Below are the code and all the weights of a small trained network. Each question names an input and a target symbol and asks about switching units off, where a switched-off unit gives its printed mean instead of its output.

import numpy as np


def w(rows, s, z=0):
    codes = np.array(rows[::2]) - 128.0
    scale = np.full(codes.shape[1], s)
    scale[-1] = z or s
    return codes * scale


def norm(h):
    return h / np.sqrt((h * h).mean(-1, keepdims=True) + 1e-5)


def softmax(a):
    e = np.exp(a - a.max(-1, keepdims=True))
    return e / e.sum(-1, keepdims=True)


def log_softmax(a):
    a = a - a.max(-1, keepdims=True)
    return a - np.log(np.exp(a).sum(-1, keepdims=True))


def net(x, mask):
    ids = ['ΛΞΠαγζτφψω'.index(c) for c in x.split()]
    T = len(ids)
    res = E[ids] + P[:T]
    u = 0
    for l in range(2):
        r = norm(res)
        for j in range(3):
            rows = slice(2 * j, 2 * j + 2)
            q, k, v = (r @ M[l][rows].T for M in (Q, K, V))
            z = softmax(np.where(np.tri(T) > 0, q @ k.T / 2**0.5, -1e9)) @ v
            o = O[l][rows]
            res = res + np.where(mask[u + j], z, o[:, -1]) @ o[:, :-1]
        u += 3
    return log_softmax(norm(res)[-1] @ U[:, :-1].T + U[:, -1])


Q, K, V, O = {}, {}, {}, {}
E = w([
[111,114,111,168,136,119,182],'Λ',
[107,107,185,166,161,105,201],'Ξ',
[115,102,163,157,96,98,188],'Π',
[108,54,149,143,174,71,175],'α',
[167,97,37,120,42,56,106],'γ',
[175,253,113,122,59,196,74],'ζ',
[101,132,109,126,251,187,140],'τ',
[235,178,170,107,173,73,122],'φ',
[18,108,184,103,151,105,121],'ψ',
[103,93,165,104,99,203,150],'ω',
],0.0049)
P = w([
[115,145,128,194,133,130,72],'0',
[142,73,181,149,134,139,92],'1',
[131,137,116,158,126,110,255],'2',
[65,208,115,152,129,95,165],'3',
[136,83,162,118,129,139,100],'4',
[139,133,109,118,121,117,250],'5',
[76,198,117,118,130,99,145],'6',
[140,91,146,91,121,142,101],'7',
[145,128,105,84,119,123,221],'8',
[92,192,114,84,126,99,132],'9',
[143,67,139,124,113,153,110],'10',
],0.0078)
Q[0] = w([
[115,157,134,228,168,99,94],'L0H1',
[121,65,146,157,99,247,143],'L0H1',
[102,175,90,144,117,128,99],'L0H2',
[226,17,8,246,88,162,103],'L0H2',
[57,254,128,27,125,54,77],'L0H3',
[150,98,124,146,156,42,131],'L0H3',
],0.0074)
K[0] = w([
[105,139,145,192,156,100,119],'L0H1',
[120,73,150,142,120,203,143],'L0H1',
[129,167,149,117,125,157,111],'L0H2',
[131,113,132,250,142,132,123],'L0H2',
[117,80,117,31,117,153,144],'L0H3',
[184,99,152,150,165,101,111],'L0H3',
],0.012)
V[0] = w([
[26,220,126,95,65,201,136],'L0H1',
[189,111,119,181,102,182,253],'L0H1',
[227,187,145,135,110,116,135],'L0H2',
[53,189,227,165,158,196,112],'L0H2',
[167,63,83,200,149,127,143],'L0H3',
[133,96,119,106,160,72,64],'L0H3',
],0.003)
O[0] = w([
[118,134,54,131,175,33,199,107],'L0H1',
[130,186,251,116,139,92,136,173],'L0H1',
[126,117,57,94,157,52,108,68],'L0H2',
[221,108,206,136,103,118,174,250],'L0H2',
[126,62,75,108,129,116,207,187],'L0H3',
[95,98,134,117,162,89,100,118],'L0H3',
],0.0036,0.0017)
Q[1] = w([
[101,138,154,198,151,113,40],'L1H1',
[85,237,59,141,144,52,152],'L1H1',
[175,117,94,76,138,153,244],'L1H2',
[205,7,179,107,123,190,104],'L1H2',
[157,92,151,139,126,129,58],'L1H3',
[210,46,219,108,97,219,172],'L1H3',
],0.014)
K[1] = w([
[90,107,143,159,145,154,133],'L1H1',
[116,125,136,18,126,142,136],'L1H1',
[179,153,87,77,103,108,116],'L1H2',
[140,129,105,212,118,125,117],'L1H2',
[127,155,116,165,121,102,104],'L1H3',
[137,113,120,254,142,126,129],'L1H3',
],0.024)
V[1] = w([
[199,184,171,129,205,119,112],'L1H1',
[176,192,109,140,50,209,123],'L1H1',
[161,75,104,151,106,14,158],'L1H2',
[131,131,159,110,24,84,104],'L1H2',
[126,237,131,119,116,106,58],'L1H3',
[2,167,176,140,133,173,142],'L1H3',
],0.012)
O[1] = w([
[245,134,58,91,134,68,116,148],'L1H1',
[164,162,90,211,84,201,119,125],'L1H1',
[129,101,150,218,192,51,76,196],'L1H2',
[163,155,212,129,8,56,56,132],'L1H2',
[77,156,151,165,196,58,173,2],'L1H3',
[210,218,196,132,161,138,152,227],'L1H3',
],0.011,0.0053)
U = w([
[149,99,123,198,192,205,101,70],'Λ',
[249,121,114,98,150,99,101,2],'Ξ',
[146,136,181,168,91,107,39,81],'Π',
[105,50,155,58,138,140,91,114],'α',
[30,107,131,156,109,122,156,225],'γ',
[109,184,116,206,111,104,187,148],'ζ',
[90,147,54,86,171,165,177,170],'τ',
[98,115,76,124,153,50,148,183],'φ',
[104,199,191,85,144,114,176,147],'ψ',
[145,164,111,120,60,201,112,143],'ω',
],0.011,0.0066)

Each question gives the input, a string of symbols that net reads in full, and the target symbol t.
The units are the heads (2 rows each of Q, K, V and O). Each row of codes is followed by its name. A weight is (code - 128) times the scale printed after its matrix; where a second scale follows, it is the last column's (O and U).
mask holds one flag per head, layer by layer. A switched-off head (its flag False) gives its mean, the last column of its rows in O, instead of its output. The means were averaged over made-up inputs and are rounded, as every weight is.
A unit's drop is (log p(t) with every unit on - log p(t) with that unit switched off) / (log p(t) with every unit on - log p(t) with every unit switched off).
The circuit of an input: a set's keep is (log p(t) with only the set's units on - log p(t) with every unit switched off) / (log p(t) with every unit on - log p(t) with every unit switched off). Starting from all 6 units, units are removed one at a time, each time the one whose removal leaves the highest keep (on an exact tie, the one counted first), for as long as the keep stays at least 0.8.
circuit, biggest first: the units of the circuit, biggest drop first
heads that matter: for each layer, one digit per head in row order, 1 if its drop is at least 0.15 and else 0, layers parted by /
drop when u is switched off: that unit's drop, to one decimal
input τ ζ τ ζ Λ Π, target ω: circuit, biggest first : [L1H2]
input Π ω Λ ω τ γ τ τ ζ α, target τ: circuit, biggest first : [L1H2, L0H2]
input Λ Λ α Λ τ ζ ω Λ τ, target ω: heads that matter : 000 / 000
input Λ α ω τ φ Λ, target Ξ: heads that matter : 000 / 100
input Λ α ψ Ξ Ξ Π ζ Λ, target Λ: circuit, biggest first : [L1H2, L0H3]
input Λ Ξ ψ ψ Λ ζ γ, target ζ: circuit, biggest first : [L1H3, L1H1]
input γ α ζ Λ ζ φ ω Π, target γ: heads that matter : 000 / 101
input γ τ Π Ξ, target τ: heads that matter : 000 / 010
input φ α Λ α, target α: circuit, biggest first : [L1H1, L1H3]
input ζ τ ω φ ψ Λ τ ω ζ ψ, target ω: circuit, biggest first : [L0H1, L1H3]
input τ γ φ ζ Λ, target τ: heads that matter : 000 / 010
input Ξ α α ω Π ζ τ ζ, target Ξ: heads that matter : 010 / 100
input τ Λ α ψ Λ ω, target ψ: circuit, biggest first : [L0H1, L1H1]
input γ Ξ Π ζ ψ α α Ξ, target γ: circuit, biggest first : [L1H3]
input ψ Π α φ γ φ φ, target φ: heads that matter : 000 / 001
input γ Λ ψ, target Π: heads that matter : 000 / 011
input α Λ Ξ ψ γ α Λ, target γ: heads that matter : 000 / 100
input φ α φ ψ ψ φ α ψ, target φ: drop when L1H3 is switched off : 0.6
input γ Λ Ξ ψ ψ Λ, target Π: drop when L0H1 is switched off : 0.0
input Λ τ τ φ Π Λ τ Λ Λ Ξ ψ, target Λ: drop when L1H2 is switched off : 0.8
input ψ ω ζ Λ Π γ, target Π: drop when L0H1 is switched off : 0.0
input φ α Ξ, target Ξ: circuit, biggest first : [L1H1]
